In the rows, 128 means zero.
Facts:
j11 μ j938; j110 μ j65; j121 μ j569; j129 μ j619; j133 μ j656; j138 μ j401; j140 μ j336
j149 μ j589; j177 μ j242; j184 μ j464; j188 μ j177; j203 μ j11; j221 μ j545; j242 μ j795
j25 μ j110; j265 μ j255; j268 μ j728; j294 μ j659; j333 μ j440; j336 μ j503; j383 μ j203
j386 μ j867; j406 μ j861; j42 μ j838; j423 μ j367; j443 μ j670; j462 μ j234; j464 μ j294
j503 μ j416; j527 μ j154; j536 μ j388; j541 μ j866; j545 μ j882; j552 μ j178; j560 μ j403
j561 μ j129; j57 μ j188; j589 μ j383; j604 μ j386; j616 μ j333; j619 μ j184; j637 μ j616
j65 μ j239; j659 μ j469; j665 μ j133; j668 μ j221; j670 μ j149; j675 μ j954; j69 μ j586
j728 μ j382; j730 μ j769; j738 μ j682; j760 μ j57; j762 μ j138; j767 μ j85; j773 μ j675
j795 μ j966; j837 μ j914; j838 μ j668; j850 μ j623; j861 μ j552; j876 μ j858; j884 μ j922
j914 μ j767; j938 μ j837; j954 μ j665; j957 μ j268; j96 μ j857; j10 ε j85; j110 ε j464
j121 ε j836; j133 ε j976; j140 ε j675; j141 ε j769; j146 ε j858; j154 ε j234; j177 ε j504
j184 ε j385; j188 ε j133; j198 ε j96; j239 ε j606; j242 ε j406; j25 ε j477; j255 ε j271
j265 ε j637; j271 ε j505; j272 ε j541; j30 ε j656; j332 ε j966; j333 ε j728; j335 ε j11
j336 ε j335; j369 ε j560; j382 ε j41; j383 ε j154; j385 ε j884; j388 ε j857; j41 ε j482
j423 ε j706; j443 ε j121; j448 ε j527; j454 ε j272; j456 ε j10; j464 ε j938; j469 ε j561
j474 ε j954; j477 ε j401; j480 ε j454; j481 ε j569; j482 ε j483; j483 ε j203; j492 ε j967
j504 ε j25; j513 ε j265; j527 ε j481; j541 ε j619; j552 ε j730; j561 ε j423; j569 ε j146
j57 ε j542; j58 ε j480; j586 ε j744; j601 ε j177; j606 ε j492; j616 ε j110; j618 ε j785
j619 ε j837; j623 ε j456; j626 ε j604; j637 ε j665; j65 ε j333; j659 ε j616; j665 ε j127
j668 ε j838; j670 ε j388; j675 ε j922; j706 ε j682; j728 ε j670; j729 ε j367; j730 ε j58
j744 ε j462; j760 ε j655; j762 ε j369; j767 ε j850; j773 ε j552; j785 ε j386; j791 ε j221
j795 ε j239; j836 ε j957; j838 ε j57; j839 ε j795; j849 ε j760; j850 ε j618; j857 ε j488
j866 ε j738; j884 ε j478; j914 ε j866; j922 ε j545; j954 ε j692; j96 ε j767; j966 ε j623
j967 ε j178; j10 γ 302; j11 γ 311; j110 γ 302; j121 γ 311; j127 γ 340; j129 γ 200
j133 γ 311; j138 γ 200; j140 γ 302; j141 γ 311; j146 γ 200; j149 γ 340; j154 γ 311
j177 γ 200; j178 γ 200; j184 γ 311; j188 γ 311; j198 γ 200; j203 γ 302; j221 γ 340
j234 γ 200; j239 γ 311; j242 γ 200; j25 γ 302; j255 γ 302; j265 γ 311; j268 γ 302
j271 γ 340; j272 γ 302; j294 γ 340; j30 γ 311; j319 γ 200; j332 γ 311; j333 γ 311
j335 γ 311; j336 γ 340; j367 γ 311; j369 γ 302; j382 γ 200; j383 γ 302; j385 γ 311
j386 γ 311; j388 γ 200; j401 γ 200; j403 γ 200; j406 γ 200; j41 γ 340; j416 γ 200
j42 γ 311; j423 γ 311; j440 γ 200; j443 γ 200; j448 γ 302; j454 γ 200; j456 γ 200
j462 γ 200; j464 γ 311; j469 γ 302; j474 γ 200; j477 γ 302; j478 γ 340; j480 γ 302
j481 γ 311; j482 γ 311; j483 γ 340; j488 γ 340; j492 γ 200; j503 γ 200; j504 γ 302
j505 γ 200; j513 γ 200; j527 γ 311; j536 γ 302; j541 γ 200; j542 γ 200; j545 γ 302
j552 γ 340; j560 γ 302; j561 γ 311; j569 γ 200; j57 γ 340; j58 γ 302; j586 γ 200
j589 γ 302; j601 γ 340; j604 γ 302; j606 γ 311; j616 γ 311; j618 γ 311; j619 γ 302
j623 γ 200; j626 γ 302; j637 γ 302; j644 γ 200; j647 γ 200; j65 γ 200; j655 γ 200
j656 γ 340; j659 γ 200; j665 γ 200; j668 γ 340; j670 γ 200; j675 γ 200; j682 γ 302
j69 γ 200; j692 γ 340; j706 γ 311; j721 γ 311; j728 γ 311; j729 γ 311; j730 γ 200
j738 γ 302; j744 γ 200; j760 γ 200; j762 γ 340; j767 γ 302; j769 γ 302; j773 γ 200
j785 γ 200; j791 γ 340; j795 γ 200; j836 γ 200; j837 γ 200; j838 γ 200; j839 γ 200
j849 γ 311; j85 γ 311; j850 γ 311; j857 γ 311; j858 γ 340; j861 γ 311; j866 γ 311
j867 γ 200; j876 γ 311; j882 γ 311; j884 γ 340; j914 γ 311; j922 γ 200; j938 γ 200
j951 γ 200; j954 γ 340; j957 γ 311; j96 γ 311; j966 γ 311; j967 γ 311; j976 γ 200
j10 Ω j385; j149 Ω j922; j149 Ω j545; j239 Ω j332; j294 Ω j922; j294 Ω j154; j401 Ω j480
j41 Ω j760; j440 Ω j785; j443 Ω j25; j454 Ω j618; j454 Ω j492; j454 Ω j644; j464 Ω j198
j469 Ω j478; j482 Ω j271; j482 Ω j481; j488 Ω j922; j488 Ω j721; j488 Ω j976; j488 Ω j65
j504 Ω j729; j527 Ω j601; j527 Ω j30; j536 Ω j65; j536 Ω j406; j552 Ω j242; j552 Ω j623
j569 Ω j178; j57 Ω j729; j58 Ω j644; j586 Ω j601; j604 Ω j492; j626 Ω j42; j626 Ω j203
j656 Ω j336; j656 Ω j478; j659 Ω j198; j659 Ω j836; j665 Ω j668; j670 Ω j721; j670 Ω j682
j69 Ω j850; j69 Ω j25; j69 Ω j836; j791 Ω j478; j839 Ω j336; j839 Ω j837; j858 Ω j271
j858 Ω j178; j858 Ω j837; j866 Ω j477; j866 Ω j271; j884 Ω j188; j951 Ω j728; j951 Ω j30
j954 Ω j388; j96 Ω j795; j966 Ω j242; j966 Ω j760; j966 Ω j492

Known rows:
[ 99 127 157 154 100  71 108 133  85 154 114 143 137 126 125 181 147  94
 136 136 145 118 133 123 144 127]: j146
[139 102 104 128 161 128 155 118 131 131 125 155 161 171 112 160 153  91
 124 175 101 120 175 107 132 124]: j11
[131  89 134  99 158 114 140 130 135 115 136 103 137 119 104 106 154 128
 162 124 107 135 126 143 103 158]: j552
[132  98 120 121 132 125 109 136 121 137 110 115 157 110 130 150 136 123
 123 150 130 117 147 116 140 149]: j110
[133  74 145  94 107 174 144 145 148 108 107 142  93 106 107 112 146 106
 132  97 172  88 150 167  91 107]: j65
[ 91 135 162 157  95  49 139 146 113 167 110 147 155 113 155 179 194  93
 141 153 112  88 144 128 164 124]: j967
[136  85 135  97 128 164 149 173 171 143 109 123 116  95 119 138 163 116
 162 136 129  66 151 154  82 118]: j188
[113 100 126  95 144 118  99 123 106 142 122 129 154 125 120 137 141 111
 151 146 123 136 144 101 104 146]: j884
[126  84 149 124 111 138 146 138 128 121 111 143 141 119 162 123 170  94
 124 136 137  78 168 119 121 120]: j721
[134  90 134  87 127 153 139 155 152 142 117 122 101 105  93 133 147 120
 159 124 154  83 132 165  82 116]: j668
[126  98 129  94 149 130 118 118 142 126 113 100 131 105 115 112 149 132
 147 140 144 124 139 145 115 131]: j838
[118  92 126  80 145 139 133 140 157 133 109 120 148 109 132 117 171 133
 155 156  97 109 156 125 103 143]: j96
[ 93 131 164 173 100  41 143 150 109 167 118 139 154 122 153 172 188  92
 141 151 124  77 151 130 177 120]: j857
[117 103 150 142 116 111 113 150 102 153 112 149 171 119 154 176 151  99
 148 162 111 103 158  89 116 135]: j957
[122 107 137 128 133 105 127 128 123 141 127 114 120 117 112 136 139 111
 138 129 151 106 146 145 133 127]: j416
[131  94 139  97 155 116 139 130 133 115 134 100 131 125 107 107 152 130
 160 127 107 129 121 147 106 158]: j41
[126  99 129 121 143 114 108 119 114 141 121 117 149 123 120 137 130 115
 136 145 150 128 146 116 124 136]: j505
[127  93 129 113 142 130 121 135 125 142 111 132 168 117 148 146 161 116
 145 165 111 114 157  96 107 141]: j423
[140  99 125 131 148 125 131 137 128 151 124 117 164 122 146 141 150 115
 137 168 129  91 154 103 116 138]: j728
[100 123 146 158  99  75 106 152 102 157 114 151 152 113 125 184 151 104
 137 139 122 113 148 127 164 138]: j10
[112 108 133 141 111 117 109 156 111 178 101 135 170 137 144 181 161 105
 140 177 129  97 148  84 113 124]: j850

Rows:
No name comes twice in this set of rows, the named rows included.
[ 75 148 181 135  74  21 124 120  98 149  95 139 138 109 146 165 222 102
 134 142 130 134 110 152 170 104] => j541
[126 109 129 137 100 125 100 144 101 165  89 134 161 120 132 195 157 116
 122 174 146 112 134  93 129 128] => j25
[127 161 140 177 113  70 159 113 139 165 120 176 172 185 123 187 199  53
 131 133  92 101 146 148 204  92] => j85
[122 102 138 142 138 111 142 152 141 156 131 113 143 109 138 131 153 114
 148 140 129  73 165 139 141 132] => j882
[ 95  96 146 107 113 115 108 137 112 124 134 131 137 109 132 100 143 105
 151 104 141  98 165 130 133 142] => j294
[ 82 143 171 157  91  31 145 144 115 159 105 149 153 115 161 165 218  92
 140 155 112  93 138 140 181 113] => j386
[ 84 141 164 163  96  30 121 135  98 161 120 131 135 118 129 167 164  93
 141 124 144 110 132 149 179 120] => j401
[152  92 148  94 136 137 142 117 124 114 103  98 132 103 128 129 166 130
 136 140 122 137  92 137  76 141] => j760
[102 108 134 147 115 108 103 162 116 174 119 120 168 124 144 170 142 113
 163 163 127  87 168  95 135 141] => j464
[136  98 125 106 152 137 130 178 182 145 125 122  97  70 102 132 119 120
 159 102 136  80 166 186 130 139] => j469
[167 127  99 129 149 153 122  88 145 137 116 157 180 181  97 171 146  88
 114 132  98 137 147 133 159 115] => j767
[129  95 142 151  94 120 109 139  84 131 110 146 157 114 151 163 131  92
 110 122 152  95 159 106 148 144] => j545
[136 119 180 174  98  69 137 137  74 136 126 131 138 128 133 186 150  89
 133 135 133 119  93 128 116 137] => j492
[125  87 136 119 125 135 116 105  96 113 119 129 141 128 147 115 135 100
 114 125 157 113 157 109 123 127] => j976

Now the same objects, written a new way:
Known rows:
[134 111 113 146 136 126 114 125 143 126 143 119 125 130 142 118 148 132
 127 137 141 150 145 137 136 134 126 121 143 135 107 141]: j728
[123 128 132 136 135 123 136 113 136 124 128 138 129 123 131 127 139 134
 138 137 127 136 154 130 120 142 121 113 143 125 123 135]: j738
[ 99 132 130 161 152 134 105 137 142 110 148 117  99  58 138 165 111 163
 111 207 108 181 147 158 114 105 173 135 108  99 217 172]: j488
[136 124 121 138 125 108 110 134 142 140 145 133 120 130 144 127 157 137
 115 147 146 160 165 148 130 132 134 115 142 122 110 127]: j850
[118 102 108 134 147 153 111 147 145  98 156  97 115 125 165 112 134 113
 130 132 137 147 139 118 132 136 114 114 146 144 129 139]: j882
[113 119 134 129 142 134 125 139 132 112 146 132 110 129 154 135 117 127
 127 122 129 138 146 105 114 145 112 127 139 129 133 126]: j138
[139 128 129 143 133 125 124 119 134 115 138 132 131 121 147 118 147 122
 134 145 131 145 157 145 133 138 128 108 144 135 120 131]: j423
[128 118 117 148 141 121 113 127 143 120 146 123 121 119 148 117 136 127
 122 158 135 155 148 153 125 138 134 113 136 130 128 136]: j606
[ 91 131 143 149 144 118 102 129 133 113 142 166 105 110 184 144 108 155
 119 183 115 111 139 166  79 160 152 118 115 118 188 161]: j454
[ 97 132 122 152 138 126  76 130 143 146 150 127  88  96 145 147 124 152
  94 189 128 158 149 175  95 142 145 127 114  98 177 141]: j272
[126 137 140 139 142 150 152 130 139  95 148 117 124  99 153 138 130 136
 145 147 112 157 162  84 133 117 132 115 158 120 178 140]: j536
[109 121 120 147 138 125 110 132 138 127 138 125 112 106 143 127 126 140
 115 162 132 148 146 154 105 148 142 119 123 119 164 148]: j10
[139 123 135 135 131 130 161 110 125 109 115 128 144 138 127 118 148 127
 149 114 130 134 151 104 135 143 114 107 159 145  95 133]: j140
[113 132 131 145 155 131  88  99 129 134 131 107  99 129 136 125 136 142
 115 156 118 149 141 163 110 143 118 128 129 110 150 102]: j477
[134 131 132 143 132 120 115 114 142 122 137 134 124 114 147 127 144 135
 128 161 125 154 158 152 129 137 137 107 144 120 134 131]: j957
[120 143 134 133 145 114 120 123 132 163 154 121 105 107 162 117 159 107
 103 141 132 157 146 179  80 107 140 154 122 148 177 133]: j203
[169 131 138 106 134  83 197  83 132 137 156 135 131 115 127 119 159  91
 125  50 139 134 162 121  83 107 131 129 126 189 135 163]: j443
[115 123 133 123 142 140 133 136 132 113 148 127 115 134 160 139 117 132
 131 121 132 138 149 100 114 146 110 127 135 132 138 122]: j503
[142  96 122 122 117 172 172 121 121  97 119 133 150 122 133 127 116 122
 147  92 180 141 143 104 123 174 110 118 129 124  83 172]: j659
[139 121 126 132 145 135 146 126 140 103 114 134 136 139 117 128 147 139
 153 104 138 135 135 106 143 131 113 122 142 155  79 133]: j668
[109 119 129 141 134 113 123 122 126 118 131 130 119 121 138 138 114 136
 124 144 128 140 147 132 110 152 132 125 118 121 137 149]: j665

Rows:
No name comes twice in this set of rows, the named rows included.
[119 123 118 155 138 122  83 132 143 136 149 123  99 112 157 133 139 139
 103 184 131 162 155 183 110 133 145 124 124 115 162 144] => j967
[ 80 133 114 165 142  64  42 152 145 161 165 123  68 114 148 149 115 177
  75 229 102 164 161 180  91 133 170 121 107  83 190 128] => j619
[120 120 126 140 128 112 124 131 125 149 143 133 118 143 132 138 133 135
 120 113 143 148 147 120 113 149 119 136 128 134  92 132] => j836
[106 132 158 130 149 151 119 135 136 116 154 160 116 157 189 137 130 137
 143 121 119 105 132 119 108 146 107 128 151 141 132 126] => j644
[143 125 135 125 140 136 163 120 136  99 106 149 140 129 118 134 146 137
 150 110 135 135 147 110 141 130 119 112 147 152  94 131] => j762
[128 121 129 135 130 119 151 127 126 131 127 128 137 151 135 129 141 125
 138  80 142 141 140 100 118 147 111 129 143 152  61 132] => j198
[114 125 150 148 146 135 135 119 136 106 117 167 151 167 171 130 136 145
 166 103 118 102 119 104 125 159 106 119 154 164  85 142] => j242
[135  96 112 141 157 139 131  98 128  70 116  77 122 125 127  91 130 104
 138 128 126 137 129 143 129 145 115 110 127 146 124 126] => j866
[116 132 136 153 148 134  82 127 150 125 152 161 117 129 182 127 148 143
 130 177 118 122 133 174 116 143 139 121 140 135 148 147] => j618
[ 93 123 126 153 142 125  95 131 126 139 147 118 107 131 155 144 121 140
 111 150 126 153 133 146  99 144 129 142 115 118 134 146] => j388
[136 140 147 143 156 104 160  83 131 131 176 108 114  74 148 133 137 109
 113 101 106 162 149 133  79  83 152 151 116 160 216 192] => j670
[146 115 125 117 156 134 155 100 131  75  97 115 130 129 107 117 131 125
 153 113 134 127 132 129 132 137 113 113 133 151 107 119] => j791
[116 103 112 144 143 134 131 128 129 113 129 109 134 131 138 108 135 123
 137 115 131 136 128 115 121 145 119 122 138 147 107 152] => j769
[135 133 136 131 168 141 121  93 129  99 102 115 119 143 116 123 145 142
 144 108 119 142 125 137 139 127  97 130 129 144  93  99] => j271

The same objects again, as new rows of numbers:
Known rows:
[145 120  96 191 159 132 133 182 116 105  94 131  85  85]: j954
[ 92 134 122 196 168 144 113 159 130  95 105 152 101 141]: j785
[106 140 111 184 171 134 119 170 130 114  92 142  79 126]: j478
[115 132  96 158 177 145 131 158 122 104  99 162  82 109]: j482
[122 143 100 168 173 131 127 177 125 131  88 134  67 116]: j271
[112 141 101 157 180 146 124 174 117 117  98 157  88 118]: j481
[102 127 115 192 161 138 126 155 128  94 107 151  89 128]: j10
[128 139  99 159 174 147 135 182 111 120 111 153  83 120]: j385
[133 141  90 203 179 149 118 163 114 118 115 130  98  85]: j129
[138  99  67 174 159 122 139 185 112 132  96 124  99  96]: j383
[126 133  99 178 175 145 123 188 105 110 101 150 109  98]: j728
[120  98  96 196 175 129 127 180 125  96 113 144 107 100]: j670
[125 142  97 182 158 140 122 164 133 117 118 150  83 119]: j403
[ 81 123 122 220 170 142 102 156 127  71 100 152 132 124]: j541
[ 93 136 116 186 171 137 115 160 134 105  93 147  88 128]: j477
[121 131 101 167 169 145 133 167 116 102 110 160  87 118]: j239
[140 129  99 166 160 134 139 178 122 126 110 133  65 112]: j448
[138 130  91 151 168 135 138 163 128 122  95 138  62 100]: j839
[ 98 133 115 194 165 139 119 168 127 100 108 146  88 134]: j480
[139 136  92 155 172 144 140 182 110 123 111 152  76 112]: j849
[141 127  99 180 164 138 127 188 115 112  99 129  95  88]: j838

Rows:
No name comes twice in this set of rows, the named rows included.
[148 116  84 173 162 135 138 181 113 119 101 126  88  85] => j443
[138 118 101 182 178 135 131 200 119 120 115 129  90  95] => j406
[140 129  88 176 173 128 126 191 115 132  82 119  78  81] => j336
[118 141  98 177 182 143 121 191 131 120 136 167  88 121] => j721
[147 119  91 179 162 132 136 185 112 123 100 122  82  85] => j140
[ 74 141 124 191 178 142 102 155 138  90  90 156 106 139] => j178
[130 130  96 171 164 131 136 160 130 113  93 141  61 105] => j656
[ 82 130 125 205 163 141 113 152 135  81 106 157 104 145] => j272
[130 131  91 200 158 135 116 175 121 114 108 137  99  87] => j268
[ 93 127 113 194 171 132 116 140 140  83  86 157  86 123] => j858
[120 129 110 192 146 140 131 157 118 100 108 145  88 131] => j58
[143 124  99 189 163 133 130 187 115 112  94 127  84  87] => j221
[137 130  93 175 181 147 134 183 100 114 104 141  99  89] => j561
[130 104  74 203 168 121 127 178 132 111 119 145 100  96] => j149
[130 118  92 199 167 131 125 178 132 107 125 145  93  90] => j536

